Below is a small trained network, with its code and all its weights. Each question gives an input and a target symbol and asks what happens when units are switched off, that is, made to give their printed mean instead of their output.

import numpy as np


def w(rows, s, z=0):
    codes = np.array(rows[::2]) - 128.0
    scale = np.full(codes.shape[1], s)
    scale[-1] = z or s
    return codes * scale


def softmax(a):
    e = np.exp(a - a.max(-1, keepdims=True))
    return e / e.sum(-1, keepdims=True)


def log_softmax(a):
    a = a - a.max(-1, keepdims=True)
    return a - np.log(np.exp(a).sum(-1, keepdims=True))


def net(x, mask):
    ids = ['αβγδεζηθλμξπτφω'.index(c) for c in x.split()]
    T = len(ids)
    res = E[ids] + P[:T]
    u = 0
    for l in range(2):
        r = res
        for j in range(3):
            rows = slice(4 * j, 4 * j + 4)
            q, k, v = (r @ M[l][rows].T for M in (Q, K, V))
            z = softmax(np.where(np.tri(T) > 0, q @ k.T / 4**0.5, -1e9)) @ v
            o = O[l][rows]
            res = res + np.where(mask[u + j], z, o[:, -1]) @ o[:, :-1]
        u += 3
    return log_softmax(res[-1] @ U[:, :-1].T + U[:, -1])


Q, K, V, O = {}, {}, {}, {}
E = w([
[170,128,103,136,118,187,196,83],'α',
[116,31,151,172,92,89,106,101],'β',
[179,196,113,134,138,113,159,130],'γ',
[112,118,89,230,129,192,144,161],'δ',
[154,26,128,166,207,138,106,54],'ε',
[149,19,117,163,172,131,159,168],'ζ',
[138,106,124,162,64,117,201,183],'η',
[121,152,82,184,101,80,123,71],'θ',
[189,123,167,198,138,59,170,96],'λ',
[100,123,115,111,99,133,72,107],'μ',
[170,125,89,146,179,70,98,61],'ξ',
[198,120,122,58,114,114,155,32],'π',
[119,170,120,165,56,11,76,131],'τ',
[194,40,135,61,160,62,130,79],'φ',
[123,101,139,254,154,91,108,162],'ω',
],0.011)
P = w([
[113,93,88,106,136,101,146,162],'0',
[59,155,31,182,107,91,203,66],'1',
[53,155,212,149,105,166,142,94],'2',
[143,146,9,192,98,132,143,93],'3',
[129,121,194,166,62,197,111,91],'4',
[209,128,14,168,85,144,104,119],'5',
[176,95,192,155,44,203,82,107],'6',
[241,131,22,170,81,161,71,151],'7',
[172,39,149,162,18,245,50,118],'8',
],0.012)
Q[0] = w([
[77,160,174,74,181,129,124,154],'0.h1',
[152,116,138,118,92,140,120,137],'0.h1',
[124,132,149,118,103,135,135,94],'0.h1',
[113,125,186,134,118,172,129,121],'0.h1',
[166,113,140,158,116,140,89,139],'0.h2',
[125,123,109,118,105,139,103,85],'0.h2',
[135,133,125,160,114,128,142,131],'0.h2',
[142,103,117,127,117,119,127,106],'0.h2',
[88,166,89,84,201,106,175,172],'0.h3',
[101,155,69,126,181,83,130,147],'0.h3',
[82,146,231,113,139,156,126,141],'0.h3',
[187,99,6,142,66,116,126,134],'0.h3',
],0.019)
K[0] = w([
[53,124,101,116,168,88,188,108],'0.h1',
[181,111,106,116,121,139,131,160],'0.h1',
[146,135,103,184,139,136,128,123],'0.h1',
[140,145,53,140,121,115,104,93],'0.h1',
[165,91,126,148,104,144,103,158],'0.h2',
[162,150,119,112,117,141,80,110],'0.h2',
[154,133,136,160,116,140,142,133],'0.h2',
[172,127,145,130,130,131,115,127],'0.h2',
[34,139,177,93,159,98,153,144],'0.h3',
[57,121,255,103,159,151,182,89],'0.h3',
[88,111,42,140,155,88,184,117],'0.h3',
[196,125,223,116,104,168,59,162],'0.h3',
],0.015)
V[0] = w([
[125,43,168,103,199,198,124,155],'0.h1',
[195,80,171,112,186,140,172,16],'0.h1',
[194,115,144,203,136,119,243,104],'0.h1',
[134,97,205,80,25,45,130,115],'0.h1',
[128,200,57,123,205,146,136,142],'0.h2',
[99,75,110,175,99,135,238,160],'0.h2',
[85,196,132,143,26,103,143,37],'0.h2',
[159,102,71,130,175,121,140,17],'0.h2',
[200,190,212,161,223,112,77,123],'0.h3',
[115,96,179,218,136,67,153,233],'0.h3',
[93,54,154,168,125,43,10,80],'0.h3',
[102,94,127,167,69,254,49,129],'0.h3',
],0.0091)
O[0] = w([
[117,208,162,84,113,145,96,115,40],'0.h1',
[62,154,103,124,94,172,103,170,152],'0.h1',
[122,107,106,147,132,144,54,174,252],'0.h1',
[138,80,102,110,124,246,147,97,134],'0.h1',
[136,75,147,132,128,63,141,148,56],'0.h2',
[115,134,128,96,105,121,54,72,228],'0.h2',
[111,64,148,142,171,175,105,138,215],'0.h2',
[107,139,133,164,71,125,95,160,240],'0.h2',
[124,121,174,157,148,126,143,209,29],'0.h3',
[214,119,184,116,140,135,77,133,145],'0.h3',
[110,45,203,105,46,106,138,117,219],'0.h3',
[74,122,163,142,171,97,105,66,216],'0.h3',
],0.013,0.0049)
Q[1] = w([
[157,207,86,192,99,152,145,47],'1.h1',
[98,131,168,151,172,150,179,191],'1.h1',
[91,163,148,154,51,125,149,42],'1.h1',
[124,136,106,132,135,149,66,165],'1.h1',
[82,190,166,162,145,139,33,128],'1.h2',
[84,97,193,59,198,165,154,140],'1.h2',
[139,80,97,253,81,142,126,105],'1.h2',
[192,47,73,152,89,120,70,108],'1.h2',
[42,193,196,85,199,113,146,158],'1.h3',
[87,194,77,103,254,86,195,145],'1.h3',
[126,107,85,78,173,119,180,151],'1.h3',
[48,191,138,153,103,172,177,118],'1.h3',
],0.0069)
K[1] = w([
[159,192,119,19,161,124,145,114],'1.h1',
[71,71,84,159,119,142,112,93],'1.h1',
[158,179,97,22,43,51,177,115],'1.h1',
[132,210,191,164,120,175,104,153],'1.h1',
[119,132,57,155,49,92,133,102],'1.h2',
[110,148,143,253,121,206,88,131],'1.h2',
[185,156,100,72,76,64,159,158],'1.h2',
[179,151,132,68,82,132,124,157],'1.h2',
[68,75,177,139,144,158,95,91],'1.h3',
[40,105,139,201,157,169,102,88],'1.h3',
[132,77,153,157,191,163,112,116],'1.h3',
[113,92,111,147,73,140,122,79],'1.h3',
],0.0081)
V[1] = w([
[108,136,52,68,94,184,173,78],'1.h1',
[207,66,171,109,147,150,154,113],'1.h1',
[155,191,166,94,155,178,90,157],'1.h1',
[85,74,119,184,135,68,69,137],'1.h1',
[121,224,186,67,145,137,59,114],'1.h2',
[153,204,116,45,177,56,172,176],'1.h2',
[159,129,168,91,83,132,65,181],'1.h2',
[168,127,172,4,106,146,198,99],'1.h2',
[227,105,113,182,185,111,74,87],'1.h3',
[135,66,212,132,115,39,147,105],'1.h3',
[124,135,154,207,155,254,161,171],'1.h3',
[237,108,99,42,125,100,159,219],'1.h3',
],0.0072)
O[1] = w([
[79,140,101,146,110,71,109,97,127],'1.h1',
[126,132,116,152,119,153,77,159,158],'1.h1',
[108,128,139,162,142,179,150,113,88],'1.h1',
[150,149,151,117,123,114,131,159,196],'1.h1',
[137,183,151,75,128,115,111,189,84],'1.h2',
[163,153,84,1,132,153,118,112,66],'1.h2',
[125,162,96,139,108,111,170,177,196],'1.h2',
[66,161,126,87,90,181,146,96,154],'1.h2',
[166,146,193,179,131,127,134,92,205],'1.h3',
[146,89,141,95,102,148,171,126,171],'1.h3',
[97,114,134,164,186,158,96,136,8],'1.h3',
[144,196,97,163,137,147,165,120,203],'1.h3',
],0.0099,0.012)
U = w([
[159,144,153,127,179,54,77,117,102],'α',
[85,144,193,142,90,118,125,158,119],'β',
[210,139,58,127,167,180,94,74,90],'γ',
[185,119,208,111,147,118,112,141,113],'δ',
[135,95,108,128,109,70,177,203,88],'ε',
[137,185,106,119,72,173,156,135,16],'ζ',
[157,166,136,148,91,139,89,111,196],'η',
[188,56,115,154,123,106,148,127,62],'θ',
[159,158,101,194,182,122,177,167,161],'λ',
[116,93,158,83,107,180,88,82,124],'μ',
[176,129,83,158,77,104,121,125,254],'ξ',
[110,113,84,132,176,115,77,143,91],'π',
[100,121,157,141,163,122,254,61,159],'τ',
[91,140,58,133,132,175,162,143,30],'φ',
[188,123,136,146,107,204,131,194,72],'ω',
],0.0068,0.0089)

Each question gives the input, a string of symbols that net reads in full, and the target symbol t.
The units are the heads (4 rows each of Q, K, V and O). Each row of codes is followed by its name. A weight is (code - 128) times the scale printed after its matrix; where a second scale follows, it is the last column's (O and U).
mask holds one flag per head, layer by layer. A switched-off head (its flag False) gives its mean, the last column of its rows in O, instead of its output. The means were averaged over made-up inputs and are rounded, as every weight is.
A unit's drop is (log p(t) with every unit on - log p(t) with that unit switched off) / (log p(t) with every unit on - log p(t) with every unit switched off).
The circuit of an input: a set's keep is (log p(t) with only the set's units on - log p(t) with every unit switched off) / (log p(t) with every unit on - log p(t) with every unit switched off). Starting from all 6 units, units are removed one at a time, each time the one whose removal leaves the highest keep (on an exact tie, the one counted first), for as long as the keep stays at least 0.8.
circuit, biggest first: the units of the circuit, biggest drop first
unit that matters most: the unit with the biggest drop
which heads matter: for each layer, one digit per head in row order, 1 if its drop is at least 0.15 and else 0, layers parted by /
input β θ η μ ζ ε, target β: which heads matter : 111 / 010
input λ ξ η ζ ζ τ α ζ, target λ: which heads matter : 101 / 110
input π β β ε θ α, target π: circuit, biggest first : (1.h3 0.h3 0.h1)
input μ β μ μ, target μ: circuit, biggest first : (0.h1 1.h2 1.h3)
input μ μ μ π ω μ, target μ: circuit, biggest first : (0.h1 1.h2 0.h3 1.h3)
input ξ λ γ, target ω: circuit, biggest first : (0.h3 0.h1)
input ω π λ μ μ λ μ, target ω: unit that matters most : 0.h3
input μ ε μ π ξ μ δ β ζ, target μ: circuit, biggest first : (0.h1 0.h3 0.h2 1.h2)
input ω ζ π θ η λ ζ ε ε, target β: which heads matter : 101 / 000
input μ δ γ φ β, target μ: circuit, biggest first : (0.h1 1.h2 0.h2 1.h3)
input μ ζ δ δ λ λ β, target μ: circuit, biggest first : (1.h2 0.h1 0.h2)
input ε ε η, target ε: circuit, biggest first : (1.h3 0.h1 1.h2 0.h3)
input η λ ζ φ, target η: which heads matter : 111 / 001
input φ φ λ, target φ: which heads matter : 101 / 001
input μ δ ζ ζ ε β η, target μ: circuit, biggest first : (0.h1 0.h3 1.h2 0.h2)
input β η β ξ ζ λ μ ξ β, target β: which heads matter : 101 / 010
input λ μ λ μ ε φ, target β: circuit, biggest first : (0.h1 0.h3)
input γ η θ α γ η β, target γ: circuit, biggest first : (0.h3 1.h2 0.h2)
input μ ω α λ λ, target ω: which heads matter : 101 / 100
input δ φ η λ ε λ, target β: which heads matter : 001 / 000
input η α φ η, target η: which heads matter : 111 / 011
input β ξ β ε β π, target β: circuit, biggest first : (1.h2 0.h3 0.h2)
input μ μ η π λ τ μ ε, target μ: which heads matter : 111 / 011
input γ μ μ, target τ: unit that matters most : 0.h1
